Below are the code and all the weights of a small trained network. Each question names an input and a class and asks about switching units off, where a switched-off unit gives its printed mean instead of its output.

import numpy as np


def w(rows, s, z=0):
    codes = np.array(rows[::2]) - 128.0
    scale = np.full(codes.shape[1], s)
    scale[-1] = z or s
    return codes * scale


def f(y):
    return y / 2 * (1 + np.tanh(0.7978845608 * (y + 0.044715 * y**3)))


def log_softmax(a):
    a = a - a.max(-1, keepdims=True)
    return a - np.log(np.exp(a).sum(-1, keepdims=True))


def net(x, mask):
    res = np.array(x, float).reshape(1, 5) / 4 @ E
    y = f(res @ A[0][:, :-1].T + A[0][:, -1])
    res = res + np.where(mask, y, B[0][:, -1]) @ B[0][:, :-1]
    return log_softmax(res[-1] @ U[:, :-1].T + U[:, -1])


A, B = {}, {}
E = w([
[255,81,132,179],'x0',
[33,40,165,188],'x1',
[172,104,56,158],'x2',
[129,229,154,202],'x3',
[104,140,46,192],'x4',
],0.0089)
A[0] = w([
[121,108,67,148,140],'n0',
[108,132,132,213,153],'n1',
[91,161,147,98,172],'n2',
[229,134,147,78,155],'n3',
[92,129,77,139,167],'n4',
[116,145,209,153,180],'n5',
[158,9,94,144,253],'n6',
[154,121,60,76,192],'n7',
[108,21,171,80,148],'n8',
[109,77,37,110,196],'n9',
[163,80,188,84,132],'n10',
[164,197,144,100,146],'n11',
[231,147,170,190,154],'n12',
[156,193,137,132,97],'n13',
[147,132,81,234,168],'n14',
[51,177,166,97,184],'n15',
[125,116,29,89,194],'n16',
],0.015,0.0063)
B[0] = w([
[117,96,86,177,174],'n0',
[104,127,182,164,196],'n1',
[87,133,159,88,192],'n2',
[177,166,59,60,252],'n3',
[45,95,101,199,179],'n4',
[134,255,151,97,191],'n5',
[210,82,142,166,255],'n6',
[120,85,69,125,211],'n7',
[193,38,233,107,234],'n8',
[98,44,123,169,215],'n9',
[183,143,162,63,201],'n10',
[99,178,123,61,207],'n11',
[191,233,100,150,250],'n12',
[123,163,138,91,173],'n13',
[128,153,123,212,234],'n14',
[39,162,241,71,245],'n15',
[100,75,119,133,212],'n16',
],0.0094,0.011)
U = w([
[196,172,143,183,102],'0',
[215,176,63,35,98],'1',
[97,54,110,163,132],'2',
[210,75,221,92,6],'3',
[151,72,65,130,170],'4',
[12,172,253,86,219],'5',
],0.011,0.0022)

Each question gives the input, the list of numbers given to net, and the class t.
The units are the neurons (one row each of A and B). Each row of codes is followed by its name. A weight is (code - 128) times the scale printed after its matrix; where a second scale follows, it is the last column's (A, B and U).
mask holds one flag per neuron, in row order. A switched-off neuron (its flag False) gives its mean, the last column of its row in B, instead of its output. The means were averaged over made-up inputs and are rounded, as every weight is.
A unit's drop is (log p(t) with every unit on - log p(t) with that unit switched off) / (log p(t) with every unit on - log p(t) with every unit switched off).
The circuit of an input: a set's keep is (log p(t) with only the set's units on - log p(t) with every unit switched off) / (log p(t) with every unit on - log p(t) with every unit switched off). Starting from the 12 units with the biggest drops (on a tie, the unit counted first), units are removed one at a time, each time the one whose removal leaves the highest keep (on an exact tie, the one counted first), for as long as the keep stays at least 0.8.
units of the circuit, in order: the units of the circuit, biggest drop first
k most important neurons: the k neurons with the biggest drops, biggest first
drop when u is switched off: that unit's drop, to one decimal
input [6,5,1,5,-8], class 0: units of the circuit, in order	(n12)
input [-2,-4,-6,-7,5], class 4: units of the circuit, in order	(n7; n5)
input [4,0,8,1,-3], class 0: 2 most important neurons	(n14; n6)
input [7,-6,3,8,3], class 1: 2 most important neurons	(n3; n11)
input [7,0,4,1,0], class 0: 2 most important neurons	(n14; n6)
input [3,-7,0,-5,6], class 4: 2 most important neurons	(n9; n16)
input [-3,4,5,-1,-3], class 2: 2 most important neurons	(n10; n12)
input [7,-5,5,-3,7], class 4: drop when n7 is switched off	0.2
input [8,-3,7,4,-1], class 1: drop when n9 is switched off	0.1
input [-1,4,-3,-4,-3], class 3: drop when n8 is switched off	0.5
